Below are the code and all the weights of a small trained network. Each question names an input and a target symbol and asks about switching units off, where a switched-off unit gives its printed mean instead of its output.

import numpy as np


def w(rows, s, z=0):
    codes = np.array(rows[::2]) - 128.0
    scale = np.full(codes.shape[1], s)
    scale[-1] = z or s
    return codes * scale


def f(y):
    return y / 2 * (1 + np.tanh(0.7978845608 * (y + 0.044715 * y**3)))


def softmax(a):
    e = np.exp(a - a.max(-1, keepdims=True))
    return e / e.sum(-1, keepdims=True)


def log_softmax(a):
    a = a - a.max(-1, keepdims=True)
    return a - np.log(np.exp(a).sum(-1, keepdims=True))


def net(x, mask):
    ids = ['ΔΩαβγεζηθμξτψ'.index(c) for c in x.split()]
    T = len(ids)
    res = E[ids] + P[:T]
    r = res
    for j in range(3):
        rows = slice(4 * j, 4 * j + 4)
        q, k, v = (r @ M[0][rows].T for M in (Q, K, V))
        z = softmax(np.where(np.tri(T) > 0, q @ k.T / 4**0.5, -1e9)) @ v
        o = O[0][rows]
        res = res + np.where(mask[j], z, o[:, -1]) @ o[:, :-1]
    y = f(res @ A[0][:, :-1].T + A[0][:, -1])
    res = res + np.where(mask[3:15], y, B[0][:, -1]) @ B[0][:, :-1]
    return log_softmax(res[-1] @ U[:, :-1].T + U[:, -1])


Q, K, V, O, A, B = {}, {}, {}, {}, {}, {}
E = w([
[91,176,171],'Δ',
[80,203,88],'Ω',
[116,98,166],'α',
[137,91,168],'β',
[156,198,32],'γ',
[23,178,142],'ε',
[205,174,120],'ζ',
[115,99,162],'η',
[154,71,88],'θ',
[57,113,95],'μ',
[5,110,177],'ξ',
[53,96,55],'τ',
[144,149,128],'ψ',
],0.02)
P = w([
[131,140,102],'0',
[88,134,94],'1',
[63,115,69],'2',
[57,115,47],'3',
[22,103,38],'4',
[19,107,42],'5',
[23,114,41],'6',
[10,77,34],'7',
[4,91,41],'8',
[13,97,27],'9',
[18,112,35],'10',
],0.003)
Q[0] = w([
[140,195,95],'head 1',
[144,169,97],'head 1',
[150,62,159],'head 1',
[136,143,95],'head 1',
[102,168,83],'head 2',
[94,99,103],'head 2',
[110,168,100],'head 2',
[162,153,166],'head 2',
[95,99,89],'head 3',
[96,57,43],'head 3',
[4,75,122],'head 3',
[150,106,103],'head 3',
],0.029)
K[0] = w([
[142,212,149],'head 1',
[147,190,137],'head 1',
[147,48,113],'head 1',
[141,172,119],'head 1',
[72,152,73],'head 2',
[111,69,101],'head 2',
[86,157,97],'head 2',
[153,179,175],'head 2',
[103,121,87],'head 3',
[87,80,38],'head 3',
[2,99,120],'head 3',
[129,93,98],'head 3',
],0.028)
V[0] = w([
[108,54,85],'head 1',
[106,180,141],'head 1',
[156,193,168],'head 1',
[16,238,117],'head 1',
[171,85,159],'head 2',
[173,75,186],'head 2',
[117,155,78],'head 2',
[136,133,94],'head 2',
[208,40,2],'head 3',
[164,119,75],'head 3',
[126,187,113],'head 3',
[93,123,200],'head 3',
],0.0049)
O[0] = w([
[103,62,84,138],'head 1',
[118,180,126,156],'head 1',
[159,182,176,111],'head 1',
[77,254,88,255],'head 1',
[85,146,102,70],'head 2',
[52,172,64,48],'head 2',
[167,99,165,174],'head 2',
[155,95,172,147],'head 2',
[82,99,17,155],'head 3',
[125,124,63,137],'head 3',
[159,142,105,142],'head 3',
[117,135,199,102],'head 3',
],0.0061,0.0059)
A[0] = w([
[78,87,182,161],'neuron 1',
[129,117,124,96],'neuron 2',
[192,12,136,68],'neuron 3',
[149,109,170,102],'neuron 4',
[171,104,117,150],'neuron 5',
[220,183,120,213],'neuron 6',
[40,120,104,167],'neuron 7',
[110,127,94,59],'neuron 8',
[109,145,204,136],'neuron 9',
[58,85,182,74],'neuron 10',
[252,160,62,2],'neuron 11',
[116,53,126,101],'neuron 12',
],0.013,0.0065)
B[0] = w([
[160,149,118,170],'neuron 1',
[141,141,158,121],'neuron 2',
[66,117,93,136],'neuron 3',
[102,126,223,126],'neuron 4',
[122,143,85,130],'neuron 5',
[131,4,102,191],'neuron 6',
[175,133,109,255],'neuron 7',
[111,126,179,150],'neuron 8',
[76,146,164,171],'neuron 9',
[98,97,34,157],'neuron 10',
[130,228,234,179],'neuron 11',
[123,187,161,157],'neuron 12',
],0.02,0.011)
U = w([
[83,127,122,102],'Δ',
[65,255,120,3],'Ω',
[22,90,169,181],'α',
[172,225,192,115],'β',
[72,2,114,131],'γ',
[180,178,48,212],'ε',
[88,136,127,57],'ζ',
[85,136,129,82],'η',
[145,65,166,113],'θ',
[2,118,62,50],'μ',
[91,140,132,60],'ξ',
[82,133,129,88],'τ',
[57,104,120,109],'ψ',
],0.0077,0.0062)

Each question gives the input, a string of symbols that net reads in full, and the target symbol t.
The units are the heads (4 rows each of Q, K, V and O) and the neurons (one row each of A and B). Each row of codes is followed by its name. A weight is (code - 128) times the scale printed after its matrix; where a second scale follows, it is the last column's (O, A, B and U).
mask holds one flag per unit, heads first, then neurons. A switched-off unit (its flag False) gives its mean, the last column of its rows in O or B, instead of its output. The means were averaged over made-up inputs and are rounded, as every weight is.
A unit's drop is (log p(t) with every unit on - log p(t) with that unit switched off) / (log p(t) with every unit on - log p(t) with every unit switched off).
The circuit of an input: a set's keep is (log p(t) with only the set's units on - log p(t) with every unit switched off) / (log p(t) with every unit on - log p(t) with every unit switched off). Starting from the 12 units with the biggest drops (on a tie, the unit counted first), units are removed one at a time, each time the one whose removal leaves the highest keep (on an exact tie, the one counted first), for as long as the keep stays at least 0.8.
circuit, biggest first: the units of the circuit, biggest drop first
unit that matters most: the unit with the biggest drop
top k neurons: the k neurons with the biggest drops, biggest first
heads that matter: for each layer, one digit per head in row order, 1 if its drop is at least 0.15 and else 0, layers parted by /
drop when u is switched off: that unit's drop, to one decimal
input Δ Δ Δ γ α Ω γ ε, target Ω: top 3 neurons => [neuron 6; neuron 9; neuron 1]
input ξ β β Ω, target α: unit that matters most => head 3
input ψ τ ξ ε ζ, target θ: heads that matter => 000
input τ Δ Δ τ Δ γ τ γ τ ψ, target γ: heads that matter => 000
input ε τ Δ γ γ α τ τ β, target ε: top 2 neurons => [neuron 6; neuron 9]
input ψ ζ θ γ γ Ω γ ε η, target μ: heads that matter => 100
input τ ψ τ ψ, target γ: circuit, biggest first => [neuron 6; neuron 11; neuron 12]
input η τ τ Δ τ β Ω ψ ξ ψ μ, target ε: top 4 neurons => [neuron 7; neuron 6; neuron 9; neuron 11]
input θ β Δ ε Δ γ γ μ θ α, target μ: circuit, biggest first => [head 1; neuron 3; neuron 10]
input τ μ β τ α, target ε: heads that matter => 010
input Δ τ θ ε τ α τ Δ η, target ε: top 3 neurons => [neuron 6; neuron 9; neuron 1]
input α ξ β, target α: circuit, biggest first => [head 3; neuron 4; head 1; neuron 3]
input Δ η Ω Ω, target γ: heads that matter => 011
input Δ Ω α θ α μ θ, target μ: top 2 neurons => [neuron 3; neuron 11]
input γ Δ τ μ, target ε: drop when head 3 is switched off => 0.0
input β θ ε τ ψ Ω γ γ, target β: drop when neuron 11 is switched off => 3.0
input τ Ω ψ ε τ τ τ Δ θ, target μ: drop when head 1 is switched off => 0.4
